[  10  129  -76  108   85 -182  -71 -115  -83  187   71  -80  135  119
   80  -87   56  267  -32   20   60 -140  210  166  -24    9  -36  -72
  175 -100  264   79  -88 -107   30 -125 -100  -34  -67   78    5 -106
  -30  119 -103  -74  157  199   49  293  -27] : <42>
[ -29  -75   -9  -88   97 -168  212   64  341   46  158   40 -212  229
   76  -99 -263  -15    1 -343  -90   -7  -24 -365   11  219   74 -183
  -18   95  -52   31  310  121   56  -10  -59 -117  128 -151  -72  266
   28 -119 -103 -394  -94  -82  -90 -166   55] : <58>
[ -28 -131 -310 -207  120  -51  -27  212  -82 -144  -24  -58  119  -42
   45  -62   15   49 -252   -6 -211  -50 -359 -295  176   -7  -14   19
  -48  293 -377 -250  -93   68 -180   16 -150    7  -55 -114   45    6
  -84 -308   28 -100   91  125  123 -215   -3] : <61>
[  51 -220  107 -207  -57  -62  -67  -17 -143  -92  132 -140   25  482
  128  -86  -28   12  -83  -87 -175   97 -218   37  184 -257 -259   50
 -151  -79  215   86  236  172 -156  -33 -283  -36  152 -267  155  176
   33  -12  160 -270 -205  -63  -75   48  -83] : <62>
[-206 -249    6 -299  183 -235  224   40    0 -196   52  -42 -242  221
   53 -143 -307  -23 -138 -127 -202 -104 -308 -284  -14  -93   22 -105
   17   11  -23   81  173  -42   -1  128    3   68   32 -182   86   68
   61  -12   79 -285 -100   -9  -84 -222  -87] : <47>
[-132  -19  -94  131   32   61   27  -32 -194  136 -100   18  199   22
  -11    6   84  -23   87  104  -44   75   69  171   36 -178 -103  -29
   31 -113   94  -49  -95  243  174  -23 -245   60 -107  -28   57  267
 -115  205   15   -1   50  106   34   51   -4] : <58>
[-101 -129  140  -14    6 -239  184  -83  172  -33   84   96 -188  210
   66 -147 -264 -107  -44 -290  -46   55 -252 -179  -96  -23   56 -163
   13  -17  -46  124  202   92   49   67  -49   -1  112 -165   -5  316
   19   -8  -22 -345 -132   19 -105 -257  -42] : <45>
[ 158   79 -130  -34  222    7   78  105 -112  -28   65  -96  -72   49
   99  -55   23  269   28  120  -20 -493  201  -47  -12   15  -19    7
   23 -122  243  -30   -5    1  -43 -111  -83  143  -33  102   33 -147
    9  161  130   49  171   31  108  413  -90] : <60>
[ -17   -1 -245   58   37  -68  -30 -109 -122  269   13   31  435  -45
   57 -121  -25  296  -95  181   15  -96   95  137   62  -22   23 -116
   67  115   58 -116  -45 -167   75 -183 -179 -142    1   17   16   37
 -114    0  -58  -90  160  181 -106 -125   52] : <58>
[-331 -261  -45 -179  189  -61  289   17   13 -178 -119  -42 -284   43
  -83  -78 -259 -263   46 -164 -136  167  -15 -268  -75 -174  -37 -197
  104  -93  -99  -63   26  161  204  249   63   22  -18 -112   33  115
   45  -42  117  -51   -5   19   79 -283   11] : <71>
[ 443  222  -51   98 -266  -52 -194 -149   14   54  162   90  141   95
  137 -176   62   41    3  -83  117  -53   93   98  -27   79 -114   14
  -31  -66  -27   38   -2   86 -219 -112 -102 -208  153   45    7  104
  -44 -150 -135  -91  -22  126   56  -53  101] : <57>
[ 371   19 -286  260   14 -145  -30  -72  121  -96  194  278    7  -90
  138   70   40  -99  -34  180   40 -207 -205  -73  -92   18  103   12
  186   16 -157   65 -152  -28 -127  -67   94   79  246   16   -9 -282
  -21  -65  -32    0   44  -11  215 -165  -68] : <71>
[-120 -221  -48  -22  -23   77 -272 -150 -115  101   91 -228  215  158
 -122  -89   71   67 -188   32 -104  402   14  197  -37 -345 -131  -60
  137 -199   21  -91 -107 -119   82  -79   79 -198  259 -141   75 -322
   10 -252  177   14  268   36  310  -56   20] : <63>
[ 130   -8 -242  267  -88  132 -211   54  -92  130  146   14  315  218
   73  149  348   84   27  164  -90   78  -15  231  271  -91 -203  140
 -114  -50  178   65   76  355 -156 -187 -352   66   -3 -163   83  187
 -133   79   20   -7  -48  -15  110  307   23] : <61>
[ 403   66  -16  279  -88 -134 -110 -138  -58 -174  198  202  -53   11
  244 -103  181    4  -52  130   60 -324 -379  -35   29    4 -128  178
  190  196 -272   44  -86  -75 -571   14  116  -14   40   21   49 -216
 -121 -278   75    0   -1   67  163 -111 -117] : <42>
[ -27   -4 -106  110  128  -66  146  -65   79  239  -55  -14  272   14
   16 -135  -18  276   68   39   39 -251  195   97  -34    8   48 -129
   22   51  191 -161 -135 -145  107 -113 -126  -80   55   16  -19 -139
  -95   36  132  -74  298   40   79  111  -55] : <57>
[-172   36   17  270   74  251  -44 -153 -111  141  101  -89  -97   82
  -34   44  132  -46  185   28   31  138  311  182    5  -73 -230   21
  148 -325   11  131  265  304   -6   19  119  141  -91   56  -14  294
  -79   65   77  145   27    8   74  249   41] : <45>
[ 165  189 -173 -156  205   89  119  137  104   46  -34 -152  -20 -132
   12 -118 -143  255 -129 -169  -50 -325  213 -327  -64  287  139 -126
  -98   98 -260 -276  183  150   92 -158 -130  128   22  182 -184  224
   -9 -156  -52  -20  239  125  -46   25   97] : <61>
[-182   -9  175 -104  137  -24  275    7  196   84   61 -133 -323  249
   26 -185 -272   73  114 -425  -19  -36  294 -260  -16  168  -52 -221
  -46  -86  104   40  464  225   91   38  -59  -46  -52  -41  -88  496
   34  -11    1 -246  -63    1 -184   84   82] : <60>
[ 279  108 -219   10  -77 -127  -89 -225    7 -157  145  141  -47  -32
   68  -73  -36 -250   99   98   59  -77   22   87 -155  -34  -84   33
  210 -273 -155  184 -240  -94 -175  162  318   -2  208   99   62 -339
   -4  -98  -45   49    6    0  268 -203  -35] : <47>
[-337 -151 -364   80  167  -87  -56  -90 -314  -68  -37  -52  124   51
    4  161  160 -135    6  256 -129  218  -20  177  217 -262 -236   13
  269 -107   40  166 -125  137  -51  169  -42  209 -267  -55  117  -33
  -97  110  -25  154  -68  176   80   40  -33] : <63>
[-127 -108    0  191   36  -29  -50 -103   43  248    3  -58  295   82
  -15 -109   99  180  -66  -31  -26  107  -59  119   28 -105  -37  -70
   95  120  -23 -175 -116  -87   15 -104  -92 -159   76 -103   -9  -90
 -134 -182  126 -121  276   59  159  -21  -44] : <55>
[-152  -55 -177  205   78   48   32    5 -141   82   22   51   86   34
   12   84   77   17   27  118  -51   38   26   94   83 -120  -55  -44
   36 -118  106   89  116  284   95  -57 -204  185 -136  -60   36  346
  -84  225  -11   27  -40  106  -37  114   19] : <60>
[ 306   96 -274 -143  187   82   32  285   77  -89  -37  -66   56 -202
   13  -41  -28  194 -265  -33 -152 -366 -163 -387  -67  170  225  -15
 -142  201 -391 -389  -72  143   50 -203 -193  177  137   85 -120  -17
  -21 -205   27  -15  314   71  177  -47    5] : <57>
[ 130  -38 -273 -177   47  -98  -16  189 -110 -160  -33  -63  152   26
  128 -106   58  150 -207  -37 -150 -184 -245 -241  258   29  -83   12
 -114  337 -197 -212  -47  112 -306  -19 -317   -5 -132  -78   37   95
  -96 -258   19  -74   20  190    6  -84   17] : <60>
[ -91  -32 -283   88   74  157  -77   37 -116  121  -35  -66  283  -15
  -78  109  123   40  -64  137 -133  127   35  125   70 -119  -24  -10
  -52 -119  -41  -72    4  284  179 -120 -230  198    5  -43   -1  205
  -91   94    9   66  121   67   85   63   43] : <57>
[-162  -43 -368 -177  179 -298  133    2  -63  138 -173   45  426  -94
    9  -61 -175   99 -112  103 -102 -101  -95   30   -8  -61  177 -189
   52   88   19 -122 -367 -157  320  -22 -261   62   -5   -5   24  -47
  -83  178 -124 -207  161  188  -37 -234  -77] : <58>
[ -28  -15  -22  297  -71  272  -96 -159  -32  241   78   25  181   23
  -89   17  101  -26   85   94    4  218  161  244  -82 -142  -76  -15
   23 -264  -22   -4  134  244  174 -132  -17   15  156  -32  -12  248
  -92   46   78   57  121  -42  108  -10   75] : <42>
[ 174  256 -350 -349  161  -42  134  186   -3  -11 -140 -110   64 -124
   27  -94 -177   89  -16 -133  -75 -267  337 -268   -6  252   83 -150
 -104    1  -97 -213  -83  207  212  -40 -271   72  -76  198  -97  218
    3   45 -226  -54  109  185  -45   -2  125] : <58>
[-154    9 -152   41  280  -73  312   20  -37   91 -114   25  -36 -110
   67 -125  -90  149  173   58   50 -360  285 -139    4   85  -16 -140
  179  116   77 -169  -95  -72   58   63   -9  -59 -219  116   -8  -34
  -87   59   63   13  187  114   15   69  -22] : <63>
[ 125   17 -293  163  153  -53  112   17  152   84  -15   12  164  -79
   -9    4   23  214  -39   74  -20 -231  170  -60  -31   64  136 -145
   56   84   86 -144 -105  -18  106 -149 -134   52   83   38  -93 -214
  -45  -28   50   72  287   59  141   66   28] : <55>
[-273   23  -90  103   31  114   17 -118 -245   58 -107  -81   46   24
  -36  -25  107 -106  156   22  -16  192  234  157  105 -122 -278  -15
  113 -153  -29   33   44  307  -12  151  -65   60 -293   37   43  354
 -130   51  -13  135  -25  179    4   50   83] : <47>
[ 336    7 -130   83 -110   38 -162  -46   17 -142  225   33  -98  126
   61  -51  119  -63   17   58  -16  -43   33   -2  -19  -63 -149   78
   72 -160   10   71  -34   54 -257  -15  123 -131  201  -51   79 -287
   18 -194   76   60   39  -59  316   40   42] : <42>
[-133 -386   43 -113   19 -230   10   66   10 -172  218   45 -121  358
  121 -102  -99  -43 -200  -96 -215   79 -616 -196  141 -213  -74    9
   -4  122  -27  113  147  -40 -250   58  -51  -86  122 -390  177   14
    0 -162  156 -383 -172  -77   41 -208 -135] : <60>
[  81  115 -208  -51  -25   50  -93  -82 -144  -38   25   12   29 -112
   34 -130   25 -122   90   40   50  -11  154   20  -26   -3 -167   22
  137 -138 -241  -49 -174   34 -148  129  173 -104  -32  124   57  -36
  -74 -168  -39   82   75  127  202 -111   53] : <45>
[-230 -105 -171  240   60   43   67  -23 -126   57  -11   62  -41  -11
  -23   -1   97  -47  124   96   12  137  208   17   71 -124 -151  -89
  201  -47  114   -3  -13  168   36   63  -27 -133 -222  -59   72  101
  -75   35    4  119   36  139  123   35  117] : <58>
[-220 -296   92   16   96   16  171   -2  199  -24  168   -5 -220  303
   16  -42 -127 -104   25 -185 -186  138 -221 -224   92  -33  -97  -47
   -1   46 -111   65  394  167  -94   81   59  -25  114 -282   22  225
  -34 -183  171 -268 -112 -212  -12 -185  -23] : <55>
[  26   39 -128 -270   74  -62  -92   21  -54   -2   33 -144   70   74
    9 -126  -80    6  -88  -95  -95   -9  -13  -43  -51  -21  -39  -14
   16 -143 -133  -72 -148  -22   35   19   18  -19  123   17   41  -90
    2 -101  -24 -156  133   56  181  -16  -46] : <61>
[ -21  -45   88 -168  100   90  -80   53 -172   28  -51 -185  117   72
  113 -182   90   40  -62 -123  -89  -30 -234 -120  142  -53 -242  127
    6  225 -426 -363  -89   62 -264   44  -62 -102  -17  -12   38   80
 -145 -386  186 -169  158   57  145  -48 -138] : <62>
[ 226  101  -69 -113  -90  -92  -51 -168  -51 -145   -3  -22   21   34
   49 -157  -55 -130   -5  -74  -10  -28   -8   27  -76  -56 -118  -12
   51 -122 -173   15 -136   42 -143  118   40    7  114   72   11  -58
  -27 -161   -5    2   24   97  111 -205   -2] : <42>
[-180   22 -133  203  154   94  -66  -73 -135  201   44  -40  145   69
    4  163  136  -44   72  125  -71  132   64  202   57  -92 -103   36
  140 -214  -10   97   56  277  161  -58  -95  269  -55   18   -8  256
 -109  220  -45  -17   24   24   39  192  -68] : <63>
[-271 -137  -90   55   -4   59 -228 -181 -420  116   17 -101  400  167
   57   -3  238    6  -42  254 -141  221 -259  373  271 -308 -355  182
  106  -21 -125   58  -38   58 -242   64  -90   81 -156 -114  170  147
 -222  -41  105  -40  -42   94   -5  -36 -115] : <42>
[ 345  173 -209   61  -72 -136    0  -92  115 -140   88  162  -65    9
  105  -38   26 -242  192  -25   70 -164   77   10  -84   68  -78   29
   91 -187  -61  122 -256   92 -172  138  110   18  137   79   27 -193
  -28  -31  -60    0  -16  -15  274  -25  -40] : <61>
[ 290  196   69  194 -207 -118  -75 -334  -93    3  102  194  -19 -100
  139 -285  -58  -32   44   -6  244 -135   51  103 -206    3  -86  -40
  214  -81 -179   63  -69 -128 -235   41  200 -204   56  170   12   30
  -56 -163  -81   16   26  234   26 -270   50] : <61>
[-131 -175  -69   35   42    6   -9  -90 -147   83  -17 -116  186  109
   15 -154   63  183  -33   64  -36   52   94   75  131 -189 -191  -73
   97  103  107 -155  -29  -94 -109  -16  -84 -230  -51  -94   77 -119
  -83 -192  184   21  163  112   76  -21   30] : <63>
[-131 -145  140 -112   -9 -179  188 -122   57  -38  -52  -87  -26  305
   43 -215 -151  -10   65 -262  -56   34  -13   -7   52 -128 -155 -140
  -59  -12  169   32   90   60  -70  138 -155  -79   14 -157   47  162
  -28  -57  154 -207  -53   28  -68  -79  -46] : <45>
[  -8  -16 -263   83  270    9  152   96   75  160  -73  -28  206  -45
  -20   72   30  157   58  124  -76 -242  158    5  -26   -9  116  -88
   29  -26  143 -178 -199   45  271 -134 -182  156   83   28  -45 -168
  -64  170  110   -7  303  -41  185  211  -98] : <63>
[-250 -109 -317   44  255 -113  157   83  -46    1  -86   24   -4  -98
  -51   25  -12   -5   35  123  -72  -65   96  -85  -26  -85   49 -127
  216  -33   82  -71 -277  -23  193   79    7   21 -137  -14   51 -223
  -37  105   11   53  201  107  240   44  -17] : <55>
[-151 -170  -19  -58  150 -225  243    3  -79  -19  -13   67  -30  204
  144  -52 -172   23   -1  -22  -77 -142 -175 -101   84 -105  -31 -102
    3   69  172   62  144  103   60   20 -267   93  -72 -137   76  293
  -12  211   25 -259 -162   70 -215  -55 -103] : <62>
[-155  -33 -150   89  197  132  169   50 -115   11  -47   24  -28    3
   -8  106   19  -83  147  135 -104 -127   43   25   19  -81  -55   22
   -6 -192   14   43   92  338  140   37 -109  338 -102    2   29  305
  -82  283   89   43   -9  -39   16  138  -69] : <61>
[  64   -3 -355  -77   43  -57  -45   -4 -138   18  -82 -115  277   -3
  -11  -59   56  154  -59  107  -42  -13  274   73   94 -111  -82 -122
   39  -11  189 -136 -214   -3   58  -59 -226 -100  -32   22   36 -191
  -23  -37   -4  123  179  202  119   52   98] : <63>
[  -6  -98   -7   78   54 -211   38  -20  -28   86  -12   19  179   68
   63 -170  -13  252 -168    7  -22 -164 -205   -3  -44 -117   78  -93
   59  160  104 -136 -172 -176   12 -125 -187 -116   41  -95   44 -147
  -54  -37   85 -170  219  150   88  -20  -84] : <47>
[ -23  -77 -236  152  138  -57  117   88   96  182   59  100  108  -96
   -7  -91  -70  290  -93   95    9 -199  108 -146  -80   54  200 -187
   84  121  122 -174  -36 -136  195 -214  -85 -192   47  -46  -11 -122
  -17    0   -5  -70  274   96  103  -18   86] : <42>
[ -26    2   76 -201   52   -2 -149   62 -296  -21  -94 -251  169  141
   81 -148  120  115 -196 -102 -168   17 -272  -20  158 -139 -210  105
  -35  147 -235 -236  -98  143 -174  -11 -280   31 -121  -30   49  179
 -121 -195   73 -142  103  185   51   43 -100] : <58>
[  76 -105 -415  326  -19  -43 -113   80  -61  -69  128  178  148    3
   58  180  249    0 -135  241 -103   54 -238  -10  190  -87  -24   43
   67  120  -16   78   -7  238 -154 -108 -220   99  -78 -165   62   28
  -90   -7  -74   86  -50  118  131   -9   74] : <47>
[ -51 -303    5  -35  120  -73  297  -68  328 -153   56  -47 -200  252
  -24  -47 -227  -83   -3 -221 -167   43  -75 -257   15  -62    1 -194
  -40   50    5   10  315  114   -7   86   -8   68  255 -221  -70    2
   42 -209  257 -116  -17 -189  -16 -256   -6] : <63>
[  18   35 -128  -53   26  -95   17 -241  130 -122  129   13 -225  -19
   -4 -137 -161 -241   83 -124   37   82  136 -101 -146   68  -96  -87
  274 -188 -310  126  -11  -97 -152  247  463  -77  131   90  -28 -213
   10 -311  -39   21   36   14  193 -309   51] : <47>
[-205  -33 -234  243  -14  -44  -43 -120 -326   72  -38  108  208  -29
   50    4  165   -5   53  251   25   78   21  231  139 -186 -192    6
  175  -28   79   95  -89  121  -80   54 -132    5 -306  -22  128  196
 -150  143  -69  107  -52  262  -13   -1   47] : <57>
